In the rows, zero is written as 128.
Group, then class:
[109 131 117 137 133 117 112 133 121 215 105 138 120  99 111 162 127 143
 117 134 133  85  70  85  90  76 112 114 128 146  92 107 106 159 161  71
 171 100 150 104 129 123 142 152 135 162 138 118 113 102  78 134  91 100
 104 122  87 151  70  59 133  74 101 120 143 174  70 125]
dn:Fj
[100  86 114 133 136 143 145 134 130 201 102 118 166 100  79 149 134  83
 103  95 148 107 130  68  93  61 114 146 135 114 118 137 119 163 159  90
 192  78 140 103 133 107 130 146 140 135 125 114 122 108  82 106 123 115
 111 143  87 121 135 108 147  77 103 112 136 177 105 105]
dn:Zq
[143 134 126 159  96 131 115 122 133 214 100 136  89 115 105 156 126 123
 104 125 147 142  96  61 130  83 117 156 146 128 149 140 137 183 157  94
 171 115 140 145 145 111 131  97 142 156 127  98 132  51  97 134  51  98
 122 125 117 119  77  63 139  63 117 130 105 133 125 144]
dn:Fj
[109 151 159 135 151  99 135 132 142 200 141 132 165 107 100 146 134 161
 137 160 142  74 146  43 104 160 104 143 141 131  77 122 130 135 119 124
 195  75 131 137 121  97 160 117 170 114 129 106  95 147 137  97 136 125
 110 120  82 184 146 105 207  71 102 136 157 154  62  96]
dn:Fj
[107 132 103 185 135  85 132 134 117 105 109 133 155 136 128 165 155 152
 152 129 143 113 150  83 106 119 151 141 123 139 153  79 103 168 147 141
 115  82 136 139 108 100 128 172 135 174 165  80  93  97 105 149 185 114
 112  99 103 119 161 164 157  61  84 143 184 163 115 124]
lb:Zt
[129 134 123 159  94  83 135 127 127 142  81 155 130 138 111 164 112 147
 126 130 146 140 116  81 121 108 121 130 125 134 128 119 106 147  93 103
  99 107 160 145 117  95 134 132 131 121 125 112 129  96 111  93 144 127
 139 138  93 140 151 153 131  70  99 124 146 149 110  86]
lb:rg
[155 109 101 179 106 131 158 157 122 154 118 157 192 154  75 137 152 130
 116 134 132 147 155  97 125   7 139 181 172  98 184 168 126 159 141 150
 135 114 104 148 133 109 155 100 139 114 128  93 124 122 119 106 116 135
 122 125 153 119 148 133 158  80 130 121 130 160 135 102]
lb:Zt
[136 143  91 176 122  47 139 160 133 134 103 127 167 131 100 175 131 177
 133 132 119 144 155 121 122  79 148 140 168 123 192 107 104 186 109 135
  90 115 132 133 163  92 116 150 111 106 143  91 141 104 131 128 144  94
  69 108  98 125 176 167 131  48 160 137 150 172 104  87]
lb:Zt
[124 144 125 136 166  35 112 116 134 120 147 122 167 142  99 153 146 136
 143 162 154 117 134  66 118 119  51  89 128 140 143 101 130 140 152 141
 108  89 137 150  84 103  92 171 116 194 145  93  99  95 105 106 173 158
 119  89  88 121 158 161 155  60 130 158 186 165 104  66]
lb:rg
[120 155 106 134 123 113 110 130 121 227 128 155 111  86 111 166  74 124
 103 155 122  97 117  54 113  91 110 142 124 132 116 125 140 164 140  57
 164  78 139 113 120 122 145 124 133 150 125 103  48  83  86 118  87 105
 122 114  84 144  90  45 137  98 123 104  60 171  98  95]
dn:Fj
[122 153 103 121 132 135 117 169 126 218 118 139  88 116 109 165 105 136
 118 117 144  82  72  54  97 103 100 135 155 149 114 125 114 148 140 100
 152  53 166 152 126 112 124 126 151 155 123  81 119  93 123 120  62 108
 104 124 102 132 109  81 146  83 101 133 133 170  77  87]
dn:Fj
[139 152 120 151 144  96 165 139  97 128 130 135 181 143  98 154 159 157
 141 159 149 157 141  95 119 109 109 122 130 135 182 101 122 132 104  91
 106  80 129 159 113  78 127 127 135 105 137 108 133 113 134 118 193 129
 127 110 108 137 163 163 179  53  45 143 187 185  86  83]
lb:rg
[123  79 109 192 132  92 169 150 130 130 128 148 188 152  91 170 112 176
 136 140 129 164 147 112 145 102 149 131 122 134 194 140 109 151 111 136
 113 108 131 141 101  61 115 154 131 124 132  78 135  97 102 103 163 119
 102 104 120 120 148 162 174  85  86 138 163 169 112  94]
lb:Zt
[140 147 125 158 202  77 149 138 118 132 135 144 146 140 103 133 132 166
 182 123 120 135 157  83 118 127 107 124 171 124 167 112 127 126 107 115
  88  81 144 143 120  90 177 121 138  95 127 114 103 111 155 105 178 131
 114 103 138 145 198 170 157  51 120 136 183 113  91  92]
lb:rg
[ 78 103 127 146 182 104 140 138  88 103  97 162 213 125 124 156 130 123
 159 142 118 103 123  73 116 109 123  61 146 134 107  88 104 113 127 143
 103  97 145 184  68 107 128 183 101 104 126 112 143  98  93 102 183  95
  97 109  68 133 186 164 121  90  97 151 194 171 104 124]
lb:Zt
